Below is a small trained network, with its code and all its weights. Each question gives an input and a class and asks what happens when units are switched off, that is, made to give their printed mean instead of their output.

import numpy as np


def w(rows, s, z=0):
    codes = np.array(rows[::2]) - 128.0
    scale = np.full(codes.shape[1], s)
    scale[-1] = z or s
    return codes * scale


def f(y):
    return np.maximum(y, 0)


def log_softmax(a):
    a = a - a.max(-1, keepdims=True)
    return a - np.log(np.exp(a).sum(-1, keepdims=True))


def net(x, mask):
    res = np.array(x, float).reshape(1, 7) / 4 @ E
    y = f(res @ A[0][:, :-1].T + A[0][:, -1])
    res = res + np.where(mask, y, B[0][:, -1]) @ B[0][:, :-1]
    return log_softmax(res[-1] @ U[:, :-1].T + U[:, -1])


A, B = {}, {}
E = w([
[115,52,202,176,182,83,148,49],'x0',
[3,119,26,133,211,227,64,144],'x1',
[161,170,20,100,83,140,119,133],'x2',
[136,84,63,71,216,29,214,97],'x3',
[183,122,249,225,78,140,218,115],'x4',
[158,108,44,134,175,198,246,117],'x5',
[204,72,85,127,143,203,197,165],'x6',
],0.0071)
A[0] = w([
[1,149,115,154,134,127,69,157,184],'n1',
[137,9,118,165,224,143,192,114,185],'n2',
[253,132,163,93,108,74,110,92,157],'n3',
[211,109,176,131,145,102,189,137,253],'n4',
[190,111,15,159,177,142,117,122,230],'n5',
[169,174,105,192,90,138,103,131,153],'n6',
[176,184,42,102,44,173,176,155,162],'n7',
[113,203,237,147,51,74,68,166,217],'n8',
[60,140,63,89,195,81,66,123,184],'n9',
],0.0091,0.0052)
B[0] = w([
[4,108,131,131,200,171,32,115,211],'n1',
[189,115,214,22,205,134,107,104,218],'n2',
[186,60,82,140,86,25,176,166,206],'n3',
[254,60,134,127,127,148,110,126,231],'n4',
[119,172,103,69,187,152,200,160,213],'n5',
[119,131,137,179,118,162,142,155,168],'n6',
[169,200,80,137,128,209,150,204,207],'n7',
[121,62,84,196,13,190,69,57,248],'n8',
[31,132,46,26,88,116,156,105,225],'n9',
],0.0084,0.014)
U = w([
[49,141,177,252,91,174,35,103,250],'0',
[174,102,254,93,213,106,123,66,104],'1',
[7,159,85,58,159,83,112,155,134],'2',
[207,249,95,159,141,156,189,238,70],'3',
[206,76,110,219,23,49,121,130,52],'4',
],0.0083,0.0014)

Each question gives the input, the list of numbers given to net, and the class t.
The units are the neurons (one row each of A and B). Each row of codes is followed by its name. A weight is (code - 128) times the scale printed after its matrix; where a second scale follows, it is the last column's (A, B and U).
mask holds one flag per neuron, in row order. A switched-off neuron (its flag False) gives its mean, the last column of its row in B, instead of its output. The means were averaged over made-up inputs and are rounded, as every weight is.
A unit's drop is (log p(t) with every unit on - log p(t) with that unit switched off) / (log p(t) with every unit on - log p(t) with every unit switched off).
The circuit of an input: a set's keep is (log p(t) with only the set's units on - log p(t) with every unit switched off) / (log p(t) with every unit on - log p(t) with every unit switched off). Starting from all 9 units, units are removed one at a time, each time the one whose removal leaves the highest keep (on an exact tie, the one counted first), for as long as the keep stays at least 0.8.
units of the circuit, in order: the units of the circuit, biggest drop first
most important unit: the unit with the biggest drop
top k neurons: the k neurons with the biggest drops, biggest first
drop when u is switched off: that unit's drop, to one decimal
input [-6,-2,-5,5,-4,0,6], class 3: most important unit	n1
input [1,-1,3,7,-2,-2,4], class 1: top 3 neurons	n2, n7, n1
input [-8,-5,-8,5,-7,-7,8], class 4: top 2 neurons	n1, n3
input [-2,8,5,8,1,7,3], class 3: top 4 neurons	n7, n1, n5, n8
input [-1,-5,1,-2,-5,-5,-8], class 0: top 2 neurons	n8, n1
input [8,4,-5,-4,-1,-3,5], class 1: top 2 neurons	n2, n8
input [2,-3,8,8,2,3,-6], class 3: units of the circuit, in order	n8, n1
input [4,1,-8,-2,-5,7,-2], class 1: top 2 neurons	n2, n7
input [5,-2,8,-7,-1,-1,6], class 3: top 2 neurons	n7, n8
input [-3,-6,-7,1,7,7,7], class 1: top 2 neurons	n2, n8
input [-4,-3,-7,-4,1,-6,3], class 4: top 2 neurons	n1, n3
input [1,1,0,2,2,-7,-1], class 0: drop when n3 is switched off	0.1
input [1,1,-6,7,-1,5,-3], class 1: drop when n7 is switched off	0.0
input [-6,7,1,4,8,-5,-3], class 0: most important unit	n5
input [5,5,-2,-3,1,0,6], class 1: drop when n2 is switched off	0.1
